Below are the code and all the weights of a small trained network. Each question names an input and a class and asks about switching units off, where a switched-off unit gives its printed mean instead of its output.

import numpy as np


def w(rows, s, z=0):
    codes = np.array(rows[::2]) - 128.0
    scale = np.full(codes.shape[1], s)
    scale[-1] = z or s
    return codes * scale


def f(y):
    return np.maximum(y, 0)


def log_softmax(a):
    a = a - a.max(-1, keepdims=True)
    return a - np.log(np.exp(a).sum(-1, keepdims=True))


def net(x, mask):
    res = np.array(x, float).reshape(1, 5) / 4 @ E
    y = f(res @ A[0][:, :-1].T + A[0][:, -1])
    res = res + np.where(mask, y, B[0][:, -1]) @ B[0][:, :-1]
    return log_softmax(res[-1] @ U[:, :-1].T + U[:, -1])


A, B = {}, {}
E = w([
[108,104,159,247,172,99,154,204],'x0',
[129,187,78,118,137,55,208,116],'x1',
[9,102,137,132,103,119,153,94],'x2',
[125,131,129,130,128,127,126,128],'x3',
[123,134,124,141,117,122,116,133],'x4',
],0.014)
A[0] = w([
[154,196,118,126,161,38,187,148,8],'neuron 1',
[101,87,208,167,151,59,184,166,120],'neuron 2',
[254,214,76,94,162,136,93,185,149],'neuron 3',
[121,49,179,130,68,188,67,98,61],'neuron 4',
[89,122,136,216,185,126,199,180,2],'neuron 5',
[160,114,155,164,178,147,104,218,141],'neuron 6',
[88,157,47,74,79,109,188,76,131],'neuron 7',
[94,72,185,104,82,206,75,129,207],'neuron 8',
[148,143,113,51,92,153,66,132,37],'neuron 9',
[6,46,139,114,112,119,143,133,157],'neuron 10',
[117,111,113,134,117,93,170,77,98],'neuron 11',
[96,70,218,109,99,202,40,113,118],'neuron 12',
[153,145,160,185,115,143,97,165,134],'neuron 13',
[43,165,68,98,84,80,192,50,121],'neuron 14',
[162,59,205,208,202,154,104,200,142],'neuron 15',
[200,125,167,166,168,150,123,227,139],'neuron 16',
[54,55,141,149,148,125,119,117,235],'neuron 17',
[78,107,54,96,43,65,187,96,120],'neuron 18',
[158,31,177,186,154,150,102,192,128],'neuron 19',
[156,195,55,140,163,69,191,170,225],'neuron 20',
[112,105,150,153,128,96,178,177,37],'neuron 21',
[126,92,184,126,89,162,108,126,194],'neuron 22',
[63,204,94,126,60,109,170,77,103],'neuron 23',
[208,165,81,120,151,120,114,130,226],'neuron 24',
[116,86,160,204,157,98,200,177,52],'neuron 25',
[78,95,164,172,177,61,177,189,189],'neuron 26',
[86,85,127,172,180,82,160,183,158],'neuron 27',
],0.0067,0.0068)
B[0] = w([
[111,221,217,210,27,198,254,214,167],'neuron 1',
[165,196,155,144,71,143,170,127,192],'neuron 2',
[214,179,120,113,17,108,183,93,239],'neuron 3',
[174,173,71,55,87,59,123,66,195],'neuron 4',
[228,177,33,55,76,29,102,47,177],'neuron 5',
[66,63,138,129,192,163,94,94,195],'neuron 6',
[87,104,118,113,166,151,63,127,211],'neuron 7',
[138,211,163,186,59,153,224,175,245],'neuron 8',
[123,204,197,193,67,160,219,192,178],'neuron 9',
[220,198,97,99,60,106,168,110,220],'neuron 10',
[87,103,110,120,142,158,92,149,150],'neuron 11',
[216,216,105,75,28,101,126,108,230],'neuron 12',
[92,113,118,140,165,121,104,109,171],'neuron 13',
[93,66,137,102,176,142,79,146,214],'neuron 14',
[72,87,124,147,193,136,94,149,230],'neuron 15',
[75,80,145,142,188,174,78,123,203],'neuron 16',
[170,122,69,52,125,74,73,83,225],'neuron 17',
[104,48,119,144,194,130,80,142,195],'neuron 18',
[65,62,158,115,178,172,108,146,209],'neuron 19',
[173,138,48,50,136,56,72,58,230],'neuron 20',
[179,150,44,63,96,88,75,75,150],'neuron 21',
[99,127,172,177,135,170,131,170,199],'neuron 22',
[93,87,120,140,171,117,93,132,186],'neuron 23',
[123,168,199,219,114,176,176,200,221],'neuron 24',
[207,194,79,103,41,90,169,84,184],'neuron 25',
[127,138,221,174,85,155,179,165,222],'neuron 26',
[131,154,172,168,87,165,167,172,201],'neuron 27',
],0.0061,0.011)
U = w([
[128,141,185,165,99,146,173,161,24],'0',
[162,135,27,65,110,104,120,67,227],'1',
[54,19,138,131,250,146,85,133,249],'2',
],0.019,0.0016)

Each question gives the input, the list of numbers given to net, and the class t.
The units are the neurons (one row each of A and B). Each row of codes is followed by its name. A weight is (code - 128) times the scale printed after its matrix; where a second scale follows, it is the last column's (A, B and U).
mask holds one flag per neuron, in row order. A switched-off neuron (its flag False) gives its mean, the last column of its row in B, instead of its output. The means were averaged over made-up inputs and are rounded, as every weight is.
A unit's drop is (log p(t) with every unit on - log p(t) with that unit switched off) / (log p(t) with every unit on - log p(t) with every unit switched off).
unit that matters most: the unit with the biggest drop
k most important neurons: the k neurons with the biggest drops, biggest first
drop of u: that unit's drop, to one decimal
input [-8,-5,-1,5,-2], class 0: most important neuron : neuron 9
input [8,7,1,6,-8], class 1: 3 most important neurons : neuron 5; neuron 20; neuron 21
input [0,-7,5,5,3], class 1: 2 most important neurons : neuron 4; neuron 17
input [1,6,-3,1,-5], class 0: 3 most important neurons : neuron 1; neuron 24; neuron 17
input [3,1,3,0,-6], class 1: 2 most important neurons : neuron 24; neuron 8
input [4,6,4,8,-5], class 1: 2 most important neurons : neuron 20; neuron 5
input [-3,-7,-3,5,8], class 0: 2 most important neurons : neuron 8; neuron 20
input [5,6,1,6,-5], class 1: 2 most important neurons : neuron 20; neuron 5
input [7,8,3,-1,6], class 1: 2 most important neurons : neuron 5; neuron 20
input [3,5,2,4,-5], class 1: 3 most important neurons : neuron 20; neuron 8; neuron 5
input [0,6,6,-2,2], class 2: 2 most important neurons : neuron 14; neuron 18
input [-6,-1,-4,-4,-8], class 0: drop of neuron 17 : 0.0
input [-2,3,1,-5,2], class 2: drop of neuron 4 : 0.1
input [5,1,3,-2,-7], class 1: unit that matters most : neuron 5
input [7,0,0,0,5], class 2: drop of neuron 24 : 0.2
